Below is a small trained network, with its code and all its weights. Each question gives an input and a class and asks what happens when units are switched off, that is, made to give their printed mean instead of their output.

import numpy as np


def w(rows, s, z=0):
    codes = np.array(rows[::2]) - 128.0
    scale = np.full(codes.shape[1], s)
    scale[-1] = z or s
    return codes * scale


def f(y):
    return np.maximum(y, 0)


def log_softmax(a):
    a = a - a.max(-1, keepdims=True)
    return a - np.log(np.exp(a).sum(-1, keepdims=True))


def net(x, mask):
    res = np.array(x, float).reshape(1, 6) / 4 @ E
    y = f(res @ A[0][:, :-1].T + A[0][:, -1])
    res = res + np.where(mask, y, B[0][:, -1]) @ B[0][:, :-1]
    return log_softmax(res[-1] @ U[:, :-1].T + U[:, -1])


A, B = {}, {}
E = w([
[205,153,77,46,105,86],'x0',
[196,90,33,101,174,253],'x1',
[177,209,198,192,83,148],'x2',
[157,34,81,229,75,108],'x3',
[227,203,164,186,204,50],'x4',
[136,155,64,163,154,68],'x5',
],0.0061)
A[0] = w([
[88,142,130,87,208,206,221],'N1',
[130,81,2,128,117,162,179],'N2',
[110,143,114,94,150,62,177],'N3',
[84,174,167,235,143,112,254],'N4',
[152,56,71,123,103,155,215],'N5',
[70,203,117,91,167,115,194],'N6',
[104,176,140,92,161,83,206],'N7',
[93,82,125,114,115,81,91],'N8',
[92,195,115,108,139,134,88],'N9',
[170,217,120,89,181,112,148],'N10',
[218,170,102,121,99,151,178],'N11',
[65,115,96,126,105,193,114],'N12',
[158,169,173,200,132,86,226],'N13',
[165,159,140,79,181,177,63],'N14',
[155,77,84,120,151,154,131],'N15',
[174,146,90,225,140,91,235],'N16',
[164,107,52,123,108,141,207],'N17',
[111,64,52,89,70,143,241],'N18',
[83,131,72,83,138,204,145],'N19',
[54,160,117,69,163,64,197],'N20',
],0.0088,0.0031)
B[0] = w([
[223,80,163,147,163,134,242],'N1',
[36,53,62,160,205,153,248],'N2',
[109,113,199,148,69,67,206],'N3',
[147,61,212,158,128,153,252],'N4',
[19,71,134,142,209,129,232],'N5',
[192,72,199,179,63,138,225],'N6',
[177,95,174,162,3,88,225],'N7',
[80,109,180,69,97,143,170],'N8',
[152,107,183,193,61,144,167],'N9',
[212,164,96,148,75,94,235],'N10',
[162,168,38,101,85,86,217],'N11',
[134,136,218,211,164,81,203],'N12',
[197,160,221,226,98,61,248],'N13',
[237,97,90,103,111,141,189],'N14',
[66,66,72,65,172,160,193],'N15',
[150,173,181,178,195,62,255],'N16',
[60,84,57,98,184,97,217],'N17',
[44,92,174,140,188,184,254],'N18',
[179,58,166,165,190,156,224],'N19',
[137,46,233,114,31,125,244],'N20',
],0.0061,0.006)
U = w([
[166,126,234,205,118,102,228],'0',
[203,254,47,164,152,43,82],'1',
[109,95,138,64,78,90,184],'2',
[210,129,96,40,97,215,4],'3',
[123,144,175,166,135,142,35],'4',
[57,80,66,115,239,171,125],'5',
[63,180,146,94,49,172,140],'6',
],0.0076,0.0038)

Each question gives the input, the list of numbers given to net, and the class t.
The units are the neurons (one row each of A and B). Each row of codes is followed by its name. A weight is (code - 128) times the scale printed after its matrix; where a second scale follows, it is the last column's (A, B and U).
mask holds one flag per neuron, in row order. A switched-off neuron (its flag False) gives its mean, the last column of its row in B, instead of its output. The means were averaged over made-up inputs and are rounded, as every weight is.
A unit's drop is (log p(t) with every unit on - log p(t) with that unit switched off) / (log p(t) with every unit on - log p(t) with every unit switched off).
The circuit of an input: a set's keep is (log p(t) with only the set's units on - log p(t) with every unit switched off) / (log p(t) with every unit on - log p(t) with every unit switched off). Starting from the 12 units with the biggest drops (on a tie, the unit counted first), units are removed one at a time, each time the one whose removal leaves the highest keep (on an exact tie, the one counted first), for as long as the keep stays at least 0.8.
units of the circuit, in order: the units of the circuit, biggest drop first
k most important neurons: the k neurons with the biggest drops, biggest first
drop when u is switched off: that unit's drop, to one decimal
input [5,4,-2,1,3,7], class 5: units of the circuit, in order	[N2, N17]
input [3,-1,8,3,3,6], class 1: units of the circuit, in order	[N11, N20, N18]
input [0,5,8,-8,8,2], class 1: units of the circuit, in order	[N11, N10]
input [-2,7,8,-8,2,8], class 1: units of the circuit, in order	[N11, N10]
input [0,3,4,-6,-3,-1], class 3: units of the circuit, in order	[N13, N16, N14, N5]
input [-6,8,-1,-7,3,-3], class 3: 3 most important neurons	[N14, N13, N16]
input [6,3,6,-6,5,6], class 1: 2 most important neurons	[N11, N10]
input [3,2,-3,-8,5,-3], class 3: drop when N12 is switched off	0.3
input [4,-4,3,0,-8,-6], class 6: drop when N16 is switched off	0.2
input [0,8,3,-7,2,-3], class 3: drop when N14 is switched off	0.1
